Below are the code and all the weights of a small trained network. Each question names an input and a class and asks about switching units off, where a switched-off unit gives its printed mean instead of its output.

import numpy as np


def w(rows, s, z=0):
    codes = np.array(rows[::2]) - 128.0
    scale = np.full(codes.shape[1], s)
    scale[-1] = z or s
    return codes * scale


def f(y):
    return np.maximum(y, 0)


def log_softmax(a):
    a = a - a.max(-1, keepdims=True)
    return a - np.log(np.exp(a).sum(-1, keepdims=True))


def net(x, mask):
    res = np.array(x, float).reshape(1, 4) / 4 @ E
    y = f(res @ A[0][:, :-1].T + A[0][:, -1])
    res = res + np.where(mask, y, B[0][:, -1]) @ B[0][:, :-1]
    return log_softmax(res[-1] @ U[:, :-1].T + U[:, -1])


A, B = {}, {}
E = w([
[115,187,86,43,88,129,93,185,168,111],'x0',
[105,34,81,75,90,134,188,184,63,113],'x1',
[78,85,164,137,184,155,163,185,214,150],'x2',
[180,159,98,106,133,95,170,110,138,252],'x3',
],0.012)
A[0] = w([
[38,54,98,175,208,221,173,199,240,159,138],'n0',
[51,86,165,141,129,214,92,146,108,21,105],'n1',
[122,60,70,46,101,78,234,210,44,125,39],'n2',
[92,52,155,199,195,197,197,73,85,126,112],'n3',
[167,255,169,168,185,160,25,79,220,142,63],'n4',
[188,151,41,122,67,73,80,51,19,84,164],'n5',
[135,139,94,118,176,176,211,143,201,223,129],'n6',
[191,138,94,69,164,65,184,90,125,197,116],'n7',
[74,107,123,172,96,217,71,143,93,80,254],'n8',
[165,74,152,221,183,122,183,60,77,176,86],'n9',
[134,177,105,33,55,86,52,155,137,129,67],'n10',
[89,74,91,119,101,189,188,152,71,118,77],'n11',
[174,127,39,99,142,30,200,120,109,230,24],'n12',
[109,148,106,34,157,137,103,229,239,139,139],'n13',
],0.0089,0.006)
B[0] = w([
[223,15,192,129,100,23,38,115,118,228,247],'n0',
[152,78,111,37,173,184,42,65,169,90,221],'n1',
[181,122,41,223,68,38,212,2,158,100,228],'n2',
[157,164,61,95,45,166,102,194,22,126,219],'n3',
[250,63,40,185,67,56,224,30,126,80,252],'n4',
[192,78,241,122,169,5,31,214,96,210,249],'n5',
[204,96,161,56,197,135,25,45,104,99,208],'n6',
[141,75,103,37,195,188,77,59,152,43,200],'n7',
[206,99,81,6,183,142,86,88,138,101,221],'n8',
[164,232,58,85,24,216,130,219,27,160,220],'n9',
[145,156,80,63,20,205,108,188,71,176,209],'n10',
[184,91,102,131,78,61,171,37,116,94,186],'n11',
[167,66,180,31,155,185,43,60,116,44,201],'n12',
[210,96,66,57,27,165,97,201,20,188,228],'n13',
],0.0079,0.014)
U = w([
[134,173,78,109,22,229,135,179,59,156,77],'0',
[155,130,86,192,81,90,211,33,153,81,111],'1',
[140,113,216,138,129,81,88,137,108,189,126],'2',
[126,142,133,78,175,206,83,68,144,47,22],'3',
[159,142,101,104,178,125,150,158,103,151,200],'4',
[26,245,209,219,204,243,246,226,193,225,1],'5',
],0.012,0.0093)

Each question gives the input, the list of numbers given to net, and the class t.
The units are the neurons (one row each of A and B). Each row of codes is followed by its name. A weight is (code - 128) times the scale printed after its matrix; where a second scale follows, it is the last column's (A, B and U).
mask holds one flag per neuron, in row order. A switched-off neuron (its flag False) gives its mean, the last column of its row in B, instead of its output. The means were averaged over made-up inputs and are rounded, as every weight is.
A unit's drop is (log p(t) with every unit on - log p(t) with that unit switched off) / (log p(t) with every unit on - log p(t) with every unit switched off).
The circuit of an input: a set's keep is (log p(t) with only the set's units on - log p(t) with every unit switched off) / (log p(t) with every unit on - log p(t) with every unit switched off). Starting from the 12 units with the biggest drops (on a tie, the unit counted first), units are removed one at a time, each time the one whose removal leaves the highest keep (on an exact tie, the one counted first), for as long as the keep stays at least 0.8.
circuit, biggest first: the units of the circuit, biggest drop first
unit that matters most: the unit with the biggest drop
top k neurons: the k neurons with the biggest drops, biggest first
drop of u: that unit's drop, to one decimal
input [7,-8,-3,-2], class 1: top 2 neurons	n4, n9
input [-5,8,7,1], class 1: unit that matters most	n2
input [7,-3,8,8], class 2: top 4 neurons	n0, n6, n13, n9
input [-2,0,8,-8], class 2: top 2 neurons	n0, n7
input [4,5,5,-8], class 3: top 3 neurons	n1, n5, n8
input [-6,7,2,-5], class 1: top 2 neurons	n2, n11
input [3,4,-3,2], class 1: top 3 neurons	n2, n9, n0
input [1,-4,-4,0], class 1: top 4 neurons	n4, n0, n13, n6
input [7,-3,6,8], class 3: top 4 neurons	n6, n7, n12, n9
input [-2,4,-6,6], class 2: top 2 neurons	n5, n1
input [-4,3,-1,5], class 3: top 4 neurons	n12, n7, n13, n10
input [6,-3,-8,6], class 2: top 2 neurons	n5, n9
input [-6,3,0,5], class 0: top 2 neurons	n9, n3
input [6,2,-8,7], class 2: circuit, biggest first	n5
input [2,-5,5,6], class 3: top 4 neurons	n6, n5, n2, n7
input [-8,6,8,-2], class 0: top 3 neurons	n3, n9, n5
input [5,3,-7,-7], class 2: top 2 neurons	n5, n7
input [-4,7,-2,-8], class 3: drop of n0	0.1
input [1,2,-6,3], class 2: drop of n5	0.7
input [-4,3,-7,-8], class 3: drop of n1	2.3
input [0,5,6,-2], class 2: circuit, biggest first	n0
input [4,2,-2,6], class 3: drop of n7	0.2
